Each row is followed by its class. Each block has new classes.
[  5.8 -11.0   8.3   5.7  18.6  -4.2  13.9  -8.2   4.7  23.8 -12.1 -10.5
  16.7  -7.3  23.8  11.5  -1.3  -2.8 -17.6 -10.6 -13.4  -8.7  -6.9  36.5
  11.3   0.0  11.1  -3.1   5.4  10.0  13.5 -15.8  -6.2 -11.0   5.8   1.7
  18.8 -23.5  -9.0   1.5  -5.7  -3.4   8.0  28.3 -11.3]
F
[ -5.5 -13.3   5.2  -8.0  11.0   0.0  10.1  -3.1   2.3   8.9   9.8   9.6
  11.0  13.0  20.8   1.5 -12.7   0.2  23.3  -8.3  -9.9  -5.9  -2.2  15.0
   9.6   9.8   1.7 -10.0   0.5   9.6   7.4   8.2  -5.2  -8.6  -3.8   2.0
   6.2   1.6  11.1  -9.3  19.8   2.2   3.6   7.7 -47.7]
F
[ 12.8   0.0  -4.4  -7.3  17.0 -33.4   2.9  -4.3 -18.8   6.1   1.1 -17.2
  20.9   3.1  -2.5   8.5  15.6  30.1  -2.3 -10.1  -8.0  -7.5  -8.4  45.9
  29.3  16.0  21.2 -20.7  21.8  -2.5  23.7  -0.3  -6.3 -21.7   0.4  17.4
  21.1   7.6 -14.2 -19.7  27.4 -25.6  -0.6  21.7 -37.4]
F
[  6.1  -1.8  -4.4  -4.4   6.9   4.8   4.3  -8.5  -1.9 -21.6   8.8   6.5
  -8.2   3.3  22.9   3.3 -12.8 -22.5   4.1   1.0   9.4 -22.1 -10.0  16.8
  14.0  -9.1 -14.7  -8.1  -3.3 -15.6  -4.8   0.1   6.1  -6.4  36.5  10.5
   5.0  -0.2   7.4 -20.5  19.3  -1.7  36.1  -6.1  -3.7]
L
[ 18.1 -11.2  -0.9  -8.6  -7.4  12.2 -25.2 -36.5  -0.2 -21.6 -20.7  -2.3
 -13.5   1.6  -8.4 -18.5  -6.2 -36.5 -15.9  19.3  12.4   0.6   0.1  -3.3
 -35.3  -8.3   7.1  23.8   9.4   0.7  19.0   3.4   0.8  15.7  10.7   6.8
   8.2  15.4  12.5 -26.8   0.1  34.2  13.1  -3.8  29.7]
L
[  1.4 -17.2   0.8 -10.6  -3.8  -7.7   3.3 -10.3   3.8  -3.5 -15.2  -5.9
  -0.3   1.5  -6.4  -0.7 -13.4 -15.8  -3.6   6.0  -8.8  -4.4  -5.1   9.6
  12.0   2.9  12.4 -40.2  -7.3   3.2   9.2   1.8   2.9   3.6  -2.3   2.5
   8.5   8.1   1.5   4.5 -13.5  -2.7  23.3   3.0  -6.0]
F
[ 22.4 -14.7   5.6  -4.6  18.2  -7.7 -24.8  -3.1   5.5   7.6   7.9 -18.0
  -4.9  -7.8  24.9  -2.5   9.5   4.6  -0.7  -5.3   1.8  -3.7  -2.5  21.8
   4.1  -9.6  16.8   3.5  13.1   2.2  13.7  -3.6   8.6  -5.1  -1.1  18.5
  14.4  14.1  -6.0 -16.7 -12.9  -8.5  10.6  15.8  -5.9]
F
[-11.5  -5.4  -1.5  -6.6 -22.9  26.0   2.0 -11.4   1.1 -11.6  -7.7   4.3
  -0.8  -2.3   4.5  17.2 -14.4 -35.3  -6.8   9.2   5.2 -10.3  -2.9   6.7
 -16.0  13.4   7.4  13.4 -10.2  -2.8   5.4  11.8  -7.9  -0.1  22.6  10.1
  -9.4  -3.6  25.6  -9.7  15.3  15.7  -4.8  -7.5   4.9]
L
[ -6.6  11.5   3.4 -17.0 -12.7 -27.5   6.4   1.9  15.9  10.7 -16.5  -8.3
   2.1  14.1   6.6  -3.0 -21.3  -1.0 -29.9 -13.0  25.1  -2.9   0.0  -2.9
   0.3  12.0   6.5  20.6 -41.9   3.8   7.5  -1.5 -11.4 -15.4  -2.4 -13.6
  12.2  -3.5 -26.2  10.1  14.0  12.4  16.4   3.6   1.5]
F
[  3.5  -3.3   3.7 -10.9  20.5 -23.8   5.8  17.7   2.8  -7.3   1.1  -6.0
   4.9  -5.5  11.6  13.6  -0.7  26.9  -5.8 -32.5   4.0  -9.9 -15.9  21.0
  35.8  -1.8   9.9   8.3 -18.4   1.0  11.7   2.1  -9.5 -18.8 -11.5  -1.3
   2.1  13.6 -22.8  24.0  -5.8 -15.4   0.9  21.5 -21.3]
F
[  4.1 -24.6  -6.2  -1.2  -4.5  -1.9  13.6  -8.6 -12.2  -6.2 -20.5 -12.9
  10.9   1.3  -5.0  18.0  -4.1 -27.7  -2.1  10.2 -38.9  -5.5   0.3  21.4
  13.8   5.7  10.2 -13.1  -3.2   1.0   2.5  -1.4 -10.4  22.5   2.0   8.1
  20.3   1.3  10.9   2.8   8.5 -16.3  37.9  11.0 -15.9]
F
[ 23.4 -30.4  -3.7  -0.4  20.6  13.8   3.7 -25.9  -1.1  -2.0  -4.7  -9.9
  -1.4 -15.7  27.7   2.5   9.7 -21.7   0.2 -11.1 -12.8 -32.2 -10.2  48.5
 -11.3  -9.4  -2.6  -7.2  27.4 -26.4  33.5  -3.8  -4.0  -1.6  44.8  34.4
   4.5   2.5  22.7 -12.0   3.3   5.4   1.4  24.7  -2.1]
L
[ -0.3 -12.4 -33.9  -0.9  -7.8   7.9   5.5  -3.0 -10.3 -14.5  -3.0   6.0
 -16.3  -7.3 -11.7 -12.2  10.1 -17.8  -2.1  -1.0   4.2   4.2   0.9 -18.2
 -12.8  -7.7   8.5  11.7   7.6  -2.7   6.3  16.1   1.1  20.7   4.9   8.6
 -13.0   4.0  -1.6  12.0   1.7  10.4 -13.4 -18.7   8.0]
L
[ -2.6   1.7   1.6   4.7   4.0 -15.2   4.5  -5.3  -1.3  13.9  -2.6  -3.4
   1.6   1.1  10.9  11.9  -6.5  -7.2   3.6  -9.8  -3.8  -7.1   3.8  22.5
   9.8   2.5   3.1 -12.3   5.2   2.6   2.7  -5.8  -4.6  -9.5   4.1   0.1
  13.3  -3.6  -0.5 -15.2   3.3  -5.4  23.3  18.2 -32.5]
F
[ 54.5 -79.9 -11.6 -13.8  30.7  14.2  12.1 -65.3 -29.5 -54.5 -20.2   1.8
 -17.4  -4.3  46.1   7.2  15.5 -54.1  23.6 -20.2 -41.1 -75.3 -35.2  88.1
   6.5 -16.3  -3.3 -29.6  35.2 -13.6  81.4  15.1  -5.6  23.2  60.7  40.8
  18.9  19.4  46.5  -8.0  24.5   2.8  45.8  63.9  -0.4]
L
[  7.7   2.9  -7.9   2.5 -14.1 -21.6  22.2 -10.5 -20.2  12.6  -7.1 -17.4
   3.4  -2.8 -13.8  -9.0  10.9 -14.2 -15.1   6.3   8.5  -0.7   7.1  -0.9
 -15.4  -0.2   1.6   3.8  16.9  -8.7  20.8 -10.2  -3.8  16.3  17.8  16.1
   3.2  -5.1 -21.0  -3.1   7.6   9.0  -1.5  -0.4   0.9]
L
[ 28.3 -16.1  -7.0   3.8  17.4  14.1  -0.4 -29.5   0.1   9.7 -16.5 -21.3
   6.0 -12.4  28.1   2.0   0.5 -27.6 -18.1 -14.0 -16.2 -24.6   1.8  43.3
  -5.9  -3.3  -2.0  -7.4  27.0  -2.0  29.7 -12.7  -3.1  10.6  42.2  19.6
  20.8  -6.9  25.1  -3.5   9.9   7.8   4.0  39.9  -1.7]
L
[ 10.7 -19.4  -0.2   1.9   6.3  -6.6  14.0  -6.0   9.0   5.9  -8.4  -5.7
 -10.3  -8.9  20.8   4.3 -17.2 -24.9 -18.7 -16.1 -11.1 -30.7   3.7  12.7
  -0.5 -12.2  -3.8   0.4   2.4  -0.4  13.7   5.0  -3.2  11.1  18.1  -8.8
   4.3  11.5 -10.4  14.1  -3.6   7.5  20.4   5.5  -5.6]
F
[  7.8 -14.2  -0.5  -3.7  -2.3   9.8   4.9 -18.6   5.0   6.7 -20.8 -11.4
   6.3   1.9  24.7   4.6  -0.9 -10.1  -6.1  -1.8 -17.2  -2.9   0.8  28.5
   5.5  11.4  17.2  -9.5  -5.3  10.4  17.3 -13.8  -9.5  -4.9  10.0  -7.3
  22.8  -2.5  21.4  -2.6  -2.2  -0.3  23.8   6.4   6.7]
F
[ 21.7   4.9  -0.8  -3.1  -5.4  -1.0 -18.3 -21.1  -3.3   0.6 -12.8  -9.5
   9.5  -2.7  -5.4  13.1  15.9  16.8   8.9   3.5 -28.5   2.1  -5.2  39.5
   4.3  32.3  12.3  -6.1   0.9   5.2   9.9  -4.8  -3.8 -10.2   3.8   0.6
  27.4  -0.8  16.3 -27.7  11.3 -17.0  11.0   7.1  -6.6]
F
[ 12.5 -23.3 -15.3  -8.9  10.1 -27.8  -4.5   1.8  -3.2  -4.7  -9.8 -18.6
   1.6  -7.4  -0.6  12.7   4.9  17.9  -9.5  -3.7 -18.1 -14.4 -17.3  30.2
  34.2   0.6  13.4 -20.4   8.7   8.8  12.3   4.8  -9.1  -2.2  -1.8  20.1
  15.2  16.8 -22.4   4.2  -2.0 -27.1  20.4  23.9 -21.8]
F
[ 12.8   2.3   2.6  -1.5  11.8 -15.5  18.7 -15.4   3.1  15.2  -3.1 -13.2
   6.8  -3.4  16.4   7.6 -17.1  -1.6  -6.5  -9.2 -13.6 -13.9   1.3  31.8
   1.8  10.4   0.7 -12.2   9.6   1.1   6.1  -9.6  -8.1 -12.8   9.4   9.8
   2.6  -7.7  -2.2 -14.3   6.2  -3.4   7.3  16.1  -9.5]
F
